A new row, then what is left of it after taking away its nearest point in the smallest flat space through zero that holds the last named rows above it.
tad, 5 rows:
[[  2.0  -1.7  15.9  10.7  -7.2 -29.6  -0.1   6.9   5.3   6.4  -1.7 -29.3
    4.0 -15.7  -0.8  31.9   4.3   1.3 -22.9  -5.5 -17.3 -26.1  16.7]
 [ 60.3  37.7 -24.7  28.6  15.2  -3.6  40.8   0.4 -18.5  56.0  11.2  37.8
    4.8  14.6  16.1   3.9  -0.3  -0.1  -5.0  18.9 -20.6  15.8   6.7]
 [ -5.9  14.7   5.0  13.5   9.1 -17.4  23.7   2.9  10.6  18.9  11.1   2.2
    2.1  12.1  18.0  28.4 -16.8  28.1 -33.5   1.3  -6.4  -8.8  29.0]
 [  4.3  18.8  -9.2  -8.9  -3.0   2.0  13.2 -12.6   4.3  18.5 -13.4 -27.6
  -16.4  20.3  23.4   2.2   1.2   8.9  15.2  -4.0 -17.0 -13.3  23.9]
 [-17.3  31.8 -10.2   5.2   0.2  27.3  21.0 -25.4   4.5  11.3 -18.4  34.3
  -16.3  42.9  34.1  -9.4  -4.5   9.3  -2.9  10.3 -16.8  12.1   0.8]]
New rows:
[ 19.4   2.4   6.9  -2.0   9.5  -8.0  19.4 -32.7  -4.2  -1.0 -18.0  41.9
 -31.7  -3.4  35.9 -32.1 -12.6 -15.9   5.7  35.4 -12.7  30.8  18.5] | [ 11.8 -18.1  19.7  -8.6   7.4 -26.9   5.7 -19.7   1.6 -14.2  -9.6  11.8
 -25.2 -24.9  21.0 -19.1 -14.4 -12.4  -0.3  25.1  -2.7  16.0  26.8]
[ 13.7 -14.4  11.0  35.8 -10.0 -22.6 -12.3  23.6  18.4 -20.1  -3.2   8.9
   2.2 -12.7  -7.2   6.1 -21.6  -8.6  11.8  23.5  13.7 -23.5  14.9] | [ 10.5  -4.1   2.5  29.7 -10.1  -8.5  -6.8  13.1  19.0 -16.2 -11.4  12.4
  -7.2   4.2   5.1  -4.7 -21.9  -6.3  24.2  24.9  10.3 -18.9  16.5]
mor:
[[  2.0  10.0  -4.3  53.5 -40.9  -8.1  14.1 -24.2  15.2  -8.4 -25.2  44.9
    1.1 -44.8  17.0 -19.2   7.3   0.1 -43.3 -21.2  10.0  16.7  33.1]
 [  6.6  -6.3   5.0  39.6   0.5  31.9  -0.5  17.3  -0.8  12.2   4.2  20.0
    2.1  17.0 -21.3  26.4 -13.9  -5.5 -16.7 -17.5   5.9  40.6   0.1]
 [-18.7   4.8  -9.0  10.2  -9.4 -10.3  18.1 -14.8   3.2 -12.7  -5.9  -1.0
  -19.6 -23.0  -0.1 -27.7  15.4   2.5  -8.6  12.1   4.5 -10.5  -8.9]
 [-41.4   3.0  -6.7  42.2   0.8   8.4  18.1 -15.7  -7.1 -15.6  -0.6  30.0
  -51.1 -36.4  -6.6  -7.8  20.6 -10.1 -40.0  20.1  27.7  -6.5 -16.2]
 [  3.7   3.3  -8.6  73.6 -34.9  17.9  27.5  -2.1  18.6   1.6 -15.4  24.8
    0.8 -12.6 -20.3 -17.9  -2.6   3.5 -32.0 -24.8   2.2  49.7   8.2]]
New rows:
[-14.9  32.2 -25.0  -0.4 -12.4   9.5  11.4   4.5   1.7   0.1   6.7  -9.9
  -7.1  15.7 -10.7 -31.8   1.0  -8.0 -18.2  22.5  37.7  16.0  11.4] | [ -6.3  28.0 -15.5 -19.8 -10.1   7.1  -0.7   6.0  -6.8   1.7   7.3  -4.8
   5.6  19.6  -0.1 -17.7  -2.7  -8.5 -13.2  15.9  36.3  16.5  21.6]
[ 21.9 -10.4 -11.3  25.3  14.3 -12.3  11.6 -29.3  13.6 -25.0   6.8  21.3
  13.1 -12.3  -2.7  39.8   9.4  16.7  -8.3  36.1  23.2  10.9  10.0] | [ 24.7 -12.8 -12.2  10.5  14.7 -15.3  16.0 -25.8  13.2 -25.2   8.6   3.1
  19.6  -2.3  -8.3  30.9   9.3  22.3   7.9  37.4  14.2  12.7   2.2]
[ 33.0 -28.0  12.9 -39.3   1.3  -0.6  16.6 -13.4  -2.3   2.0 -15.9 -16.9
  22.3  -9.7 -16.1 -40.3  14.2  17.5  39.3   8.8  -1.1  -5.4 -11.7] | [ 29.5 -21.6  10.5  -1.2  13.0  15.9   3.1  -9.2   4.5  11.2 -11.9  11.6
   5.9 -14.0 -16.0 -12.8   6.7   2.7  10.1  10.2  16.6 -10.5  -3.8]
bef:
[[ -6.0  -1.2 -17.0   4.4  -1.8 -11.2  23.4 -46.9  31.3 -15.7  10.8 -11.1
    9.9  19.8  32.4  48.7 -43.4 -12.2 -28.4  40.2 -19.5  13.4  16.8]
 [ -7.6   1.4 -17.4  12.8  -3.2  -3.3  19.0 -48.0  34.7 -18.9   2.1 -18.0
   10.5  23.6  24.7  48.3 -38.2  -8.5 -20.3  43.1 -22.6   7.3  31.2]
 [ -4.4  10.2  -4.0  -1.8  -2.4  -0.2  13.2 -10.3  17.1  -8.6 -13.4   7.4
   10.1  21.7   6.5  19.6 -14.8  -7.9  -0.3  30.4   0.2   4.7  18.7]]
New rows:
[ 18.0 -31.7  20.9  -7.4  -6.4  -6.9   6.6   2.8   9.5  12.5  13.3 -22.9
  -4.1  -7.5 -17.4  -5.9 -24.8  10.9   0.3  -4.3  -8.5   3.5 -23.0] | [ 15.9 -23.1  22.2  -7.8  -8.1  -2.2   9.3   7.1  14.9   9.4  -1.7 -16.2
   1.0   4.5 -22.9  -4.1 -23.3   9.1   9.5   8.6  -4.0   2.0  -9.9]
[  7.8  10.0 -34.9  -7.7 -17.2  10.3   6.0 -18.2  -2.9  20.5 -29.0 -13.0
  -8.9   9.4  12.5  49.0 -40.1  -9.1  19.2 -11.1   5.3   6.7  -6.5] | [ 10.1   8.5 -29.9  -8.3 -16.4  13.3  -2.4  -4.6 -13.7  25.9 -29.5 -11.7
 -13.2   0.6   3.0  33.3 -26.4  -4.5  26.6 -26.6  10.1   2.3 -13.7]
Rad, 3 rows:
[[-10.7 -16.2 -14.8  26.4 -18.3  25.4 -24.3  19.8   0.8 -19.3 -10.9   3.9
   -4.9   4.5  14.3 -23.1  -4.4  52.6  20.0  -8.8  19.4  18.3 -13.5]
 [-14.2  13.7 -19.7   2.6 -20.4  12.7  -6.0   8.0   2.9 -29.4  -2.7  16.4
  -17.3   4.8   3.0   1.4  -7.0  26.9  14.6 -10.1 -11.3  15.3 -10.0]
 [-14.7   4.6 -21.4  13.0 -22.3  18.4 -11.7  14.7   2.8 -30.4  -8.6  13.8
  -15.6   6.2   6.8  -4.7  -4.2  41.0  18.5 -13.0  -3.1  18.4 -11.8]]
New rows:
[-11.8 -27.7   5.5  35.1 -32.1 -12.4  13.0  11.6  -3.8   2.2 -13.8   1.3
  -6.4 -18.7  -4.3   6.3  30.9  27.8 -34.1 -23.9  17.3 -27.3  -9.2] | [-16.1  -9.6   7.6  11.4 -35.7 -13.3   8.7  -4.5  -4.5  -0.3  10.4  11.6
 -11.0 -24.8  -4.6  -0.7   7.0   7.3 -35.5  -9.8  10.8 -27.2 -14.6]
[ -8.8 -12.8  -1.0  28.8  -3.3 -10.3   7.6  12.0  -0.7 -31.5 -36.8  -9.5
  -4.7   2.9  11.0  27.1  33.2   1.9  -6.7   2.0   9.4  -4.6  -4.3] | [-11.1  -3.7   5.1   9.5  -4.7  -8.1  -3.2  -3.4  -2.6 -28.0 -11.4  -3.5
  -3.9  -4.8  14.3  10.3   7.1 -15.5  -7.9  19.8  13.8  -4.9 -10.8]
[ 26.1 -17.1  15.7  -9.5  26.7  -5.2 -16.4  -6.1  -1.6  -0.2  17.2  20.8
  15.0   5.0  -9.7  10.9  20.7 -28.8  -4.7   0.8   0.3  -2.7  12.7] | [ 18.2 -14.3   4.8  -3.7  14.8   4.8 -23.4   0.8  -0.3 -16.0  14.2  28.4
   6.9   7.8  -5.8   7.2  16.8  -8.0   5.1  -4.9  -0.8   7.0   6.0]
rosu:
[[-28.0   0.7   6.7  41.6  -0.1   4.7  31.5 -15.4  11.7  15.8  10.8   5.9
   -6.3  12.0 -11.0  -1.1  -1.7 -31.9  10.0  11.9  -9.4  -2.7 -15.5]
 [ -9.7  10.4   6.4  48.7 -15.5 -46.2  44.8  -4.4  10.4  -5.8  22.2  21.3
   21.9 -11.7   3.4 -19.8 -22.6 -16.0  -3.9   0.7 -18.8   4.2 -19.5]
 [ -8.3  -7.3  -7.4 -32.0  35.2  74.2 -34.7  -5.9 -17.5  22.9 -20.1 -19.3
  -36.6  11.9 -12.2  26.7  13.2   8.9  13.7  10.3  29.5 -13.5  12.1]]
New rows:
[-42.4  10.2  -3.3   7.9  27.0 -39.5  15.1 -14.2   9.6  -7.4   4.7   2.1
 -24.3   5.3  -1.2  15.4  21.5   5.1  28.1  30.7 -11.3   7.8 -28.0] | [-28.1   9.8  -6.9 -13.8  27.7 -40.9  -1.5  -6.4   3.2 -15.2  -1.1  -1.1
 -21.5  -0.9   4.3  16.3  22.3  21.8  23.1  24.7  -6.0   8.9 -19.9]
[ 10.2 -14.8  -1.4   0.3  39.3 -16.6 -29.7  15.2 -11.8 -19.5  29.7   4.7
  36.4   0.6 -13.9  -0.3 -34.5  -2.6   6.4  16.1  -5.4 -20.8  -1.3] | [  3.4 -21.6   2.0   0.5  32.7  -9.6 -31.7  11.3  -1.6 -15.1  26.6  -2.2
  30.6  16.9 -18.9   3.6 -17.9 -17.5  10.1  18.3 -12.0 -18.5   0.2]
[-32.0  -4.1  22.4  43.3   4.4  36.1  33.3 -11.3  -4.2   8.9 -14.1   0.5
 -23.2   1.7   5.6  11.6 -11.3 -10.3   4.3  12.8   7.5  -3.2 -22.7] | [ -4.4  -7.4  20.3  10.0 -12.2  11.3  10.0   4.2  -3.2 -12.3 -21.1  -4.4
  -8.5  -3.0  17.7   6.7  -1.6   9.6  -8.2  -1.7   2.7   5.9  -9.2]
pap (4 x 23):
[[ 11.3  -0.3 -12.1  11.2   1.5  -2.5  23.4   7.0 -13.4  18.8   9.5 -11.8
  -17.1   1.4  -4.1 -10.0   4.9 -33.7   4.3   2.1  -1.9   5.3  -3.5]
 [ 24.8 -14.6 -15.8   7.0  19.4   9.3  35.8  -3.1 -19.3  18.0  15.5 -14.9
  -20.7 -11.8   7.7   9.1  22.2 -26.2  47.9  21.8  -9.3  39.2 -21.2]
 [ 15.6  23.8  -1.8   7.5  -1.9   3.4  20.6  30.6 -26.7  15.0   6.9 -16.1
  -49.0  17.8  -4.5 -40.4  -3.3 -51.1 -23.6 -18.4 -12.7 -33.1  -3.4]
 [ 13.1   9.9 -17.6  -3.3  11.3   5.5  17.1   8.7 -16.6   4.8  -7.1  -0.9
  -28.2   3.8  11.2 -13.6  -2.5 -29.6  12.0   2.3 -11.3  -6.3 -13.8]]
New rows:
[  6.4 -15.8 -48.5   5.1   9.7  -1.8  -7.0 -23.1 -14.1 -13.7  -0.5  19.5
  11.2  -4.7  51.8  18.9 -15.2 -27.2  30.7  23.8   4.8  27.7  -3.0] | [  4.6  -7.7  -5.0  11.8  -5.8   3.3 -20.8  -4.1 -15.8 -16.2  22.9   2.3
   2.0   5.9  32.4   3.6  -6.4 -13.4  -6.0   0.7   3.9   6.5  10.9]
[-11.8  19.7  15.9  17.6 -22.3 -19.7 -11.6   6.0   3.7  -6.3  17.8  -6.8
 -11.1   5.0 -10.0  -6.3 -12.2 -34.3 -20.3 -13.9   3.9  -6.3  10.5] | [ -8.1  13.6  10.3   6.9  -8.8 -11.5 -12.9  -4.2   4.9 -16.4  10.0   1.0
  -8.2  -3.4   4.2   8.7  -8.0 -19.5   8.4  -0.8  -1.4   9.9  -2.1]
[  9.3  12.7  16.2 -18.2 -12.1  39.0 -20.1  11.8   0.6   3.9 -14.2  25.2
   2.1   7.5  -2.3  -0.5 -16.8  12.4 -40.3  -0.3   4.2 -46.1 -38.1] | [ 15.2  -5.9   3.6  -3.9 -10.8  32.3   0.8   1.7  -0.5  23.6   0.0  15.6
  11.9  -2.9  -9.0  12.9  -4.7  -1.5 -20.1  14.5  11.5 -13.6 -38.7]
lisi:
[[-10.6  -7.5  -5.5  -3.7 -11.9 -14.4   0.7   1.6   3.1 -26.4 -18.2  -6.0
   -8.5 -21.7  10.5  24.7 -17.8  22.2 -11.3  -5.1 -10.5   3.4   5.0]
 [ -5.4  10.8  10.1   9.8 -10.3 -10.0  21.2 -28.2   8.4  26.0  16.0  -5.7
   21.2   5.1  10.6 -14.5  28.4   3.5   8.6  29.0  -7.6 -18.3  43.6]
 [-34.4 -13.0 -12.0 -25.5 -28.9 -19.1 -15.6 -27.1  -6.7 -30.7 -18.6 -22.1
  -36.5 -13.8  12.5  34.5 -41.4  -8.4 -14.6 -22.1 -30.5  11.0 -12.1]]
New rows:
[ -6.1 -34.2   7.3  -2.3 -22.3  26.2   2.8   9.4 -12.9 -24.7   2.9   4.2
  -7.4   6.8   8.0  22.8  13.2 -24.7   2.3 -11.2 -12.5  22.6  -1.6] | [ -0.9 -30.6  10.9   4.9 -19.6  26.0  10.6  11.2  -9.1 -18.0   6.5   7.3
   3.6   6.5   9.1  16.9  24.7 -17.4   5.1  -1.6  -8.7  17.3  10.3]
[ -5.6  -8.0 -14.5 -17.6 -24.5 -18.8  -7.2  21.8 -24.0 -32.0 -17.8  10.9
 -13.5  -8.4   5.1  26.6 -26.7 -13.7 -16.7 -14.1 -17.0  19.4 -13.8] | [  5.4   2.6  -5.1  -5.0 -16.7 -12.9   5.9  17.4 -19.6  -4.0   0.0  16.8
   8.5   4.6   2.6   2.8   2.7 -16.9  -5.3   5.9  -8.0   7.5   6.2]
lagun (4 x 23):
[[ 10.2 -11.1  -0.8  13.9 -35.7  20.6 -16.7  13.3   7.5  -3.0 -10.2 -12.6
  -22.4   6.9 -10.8   0.0   9.0  25.3  -7.9  11.9  -4.4   3.1  -2.0]
 [ 21.3  11.9   2.4  13.5  -8.0 -37.1   1.6  16.9  18.7   5.4 -44.7  -3.9
  -12.0  29.3 -12.3 -17.7 -12.5 -18.2   8.6  -9.6   7.5  28.3 -16.1]
 [ 34.9 -56.2  11.2  25.9  -0.9  15.0   3.1  39.1   1.1 -11.4 -30.2 -35.7
  -19.1  17.0 -29.9 -12.4 -18.9  36.0 -15.1  -6.5 -13.9  22.6  -8.5]
 [  6.6  -9.4 -13.3  14.9 -65.5  25.7 -26.2  10.3   1.8  24.3  -5.7 -25.1
  -49.8  10.9 -25.9  -6.6  21.5  32.5   1.2  36.0  -7.9  -8.0  -1.7]]
New rows:
[ 14.1  -1.1   2.9  22.7   2.1   1.4 -16.0 -22.8 -32.3   6.7   4.2   0.8
  18.6  -6.1   5.2   3.0   9.3  10.2 -13.2   6.5 -32.0  -3.8   8.6] | [ 18.0   6.8   3.3  25.0  -0.1 -10.1 -16.0 -20.5 -26.2   7.5  -7.0   3.0
  17.4   1.1   4.6  -0.7   7.0   2.4 -10.3   3.4 -28.6   3.3   4.5]
[ 12.7 -26.6   2.2  14.0 -12.6  -0.8 -13.3  -1.8 -34.3 -14.7  34.1  16.2
  26.4   0.0  30.0   1.5   3.5   2.3 -36.8   1.0  15.8  32.8 -14.7] | [ 12.5 -19.5  -5.2  12.8 -18.7 -16.6 -11.3  -4.0 -37.0   7.4  28.8  10.6
  13.5   8.2  19.6  -8.7   3.8  -8.1 -24.8   9.6  16.8  32.0 -18.3]
kebo:
[[ -2.2   8.9  -0.5   3.9   0.5   6.9 -15.5 -20.3  -7.4  -3.0  -3.1  -2.8
   -5.7 -16.1  15.0  27.0  17.7 -19.7  -7.7   1.5 -22.7 -14.8  11.4]
 [  2.3 -16.3 -10.9  -6.8  45.9  -4.7  -0.4 -24.7  23.2 -12.3  29.4  -4.0
    1.4  -4.9  18.8  17.1  32.8 -20.4  22.4 -12.9   5.0 -22.0 -18.3]]
New rows:
[ 27.4 -16.2  -2.8 -15.4   3.1  -7.9 -37.3  15.6  10.6 -32.9 -41.8   6.8
   1.9   7.0 -19.8 -32.6   0.8  10.6 -33.5 -13.1  13.6  30.0  -5.1] | [ 26.9 -15.9  -5.4 -15.2  13.3  -5.9 -44.1   1.5  12.4 -36.9 -36.8   4.7
  -0.3  -1.0  -9.3 -17.3  15.5  -2.3 -32.0 -15.2   4.9  18.9  -4.1]
[  9.5 -11.0  -2.9  -1.1   3.4   9.0 -19.3 -27.4   1.5  -9.8  -9.0  -0.1
  -3.7 -30.2  15.7  23.5  36.0   2.4   0.4 -20.2 -17.0 -22.2  14.7] | [ 10.9 -15.3  -0.1  -3.1  -6.8   3.9  -5.6  -4.3   3.0  -4.5 -12.5   3.2
   1.0 -15.0  -1.5  -3.8  13.5  24.0   2.4 -18.8   1.8  -4.5   8.6]
[ -6.4   4.9  16.8  15.7 -15.9   2.9  29.4  24.6  25.6   1.1  10.6   6.0
   8.2   9.7   4.2 -32.0  19.2   2.5   2.5  20.1 -12.1   8.2  14.1] | [ -6.9   6.1  15.4  16.3 -10.7   4.7  24.1  15.0  25.6  -1.3  12.8   4.6
   6.4   3.7  11.4 -21.0  28.8  -6.4   2.3  19.2 -19.3   0.8  16.0]
nis:
[[ 16.3  -6.5  -0.4   0.9  -1.5 -34.4  26.9  11.0  13.1  -0.8   3.4   1.1
   -4.4  -7.2  -2.5  -3.6   0.5   7.9  -1.9  14.5  -4.4 -15.0 -24.2]
 [  7.2   4.0  -1.7  11.2  27.8 -37.1  30.8   6.4  -6.4  -4.0  10.2  22.4
  -10.7  11.3   4.6   9.3 -13.8   1.0 -15.4   9.2 -19.5 -13.0 -30.9]
 [ 16.9 -30.5  28.2 -16.7 -10.7 -35.4  26.5  19.5  56.1  -8.9 -20.9  -0.5
  -16.3 -36.5 -23.4 -17.7  -0.7  12.4   3.7   0.6  18.4 -41.7 -33.4]
 [ 14.5 -21.2 -30.0  -9.1 -22.7 -22.4  -0.2   3.0  10.2  28.5  12.1 -15.5
    8.3  -8.9 -13.5  -0.7  12.0   6.7  26.4  14.9 -12.8 -37.3 -11.4]
 [ 18.6  -8.5   8.7 -15.7   3.2 -27.3  13.3  -8.1  29.1  11.6  -8.7   5.2
    9.1 -11.9 -11.6  -1.0   8.0  -2.5  13.7   3.7  -1.5 -27.8 -28.3]]
New rows:
[ 11.2   6.2  17.0 -34.7  -0.7  37.5 -13.8  -8.2  -1.1 -34.3 -19.6  10.7
   0.0 -11.3 -27.3 -24.0  17.7  20.5  17.9 -22.1  29.7   7.4 -10.3] | [ 14.8   7.4 -11.7 -20.4   4.5  15.3  -0.4  -0.3 -24.4 -25.3   3.8  13.7
  -3.7   3.8 -20.7 -14.9  12.2  25.2  14.3  -6.1   5.9  -0.3 -19.7]
[-27.1 -45.1  30.7   1.6  26.6  20.3  21.7   6.1  22.6  -7.4 -13.0  15.0
 -22.2 -15.8  -5.0  -4.7  -1.9 -11.7  -3.3 -14.9  26.5 -21.4 -21.8] | [-14.3 -27.4   0.9   8.7  11.0  17.9  21.6  -2.7  -3.0   7.9   6.9  -1.8
   1.1  -1.1  10.8  -0.3  15.5 -11.7   6.1   7.4  13.7   3.2 -11.2]
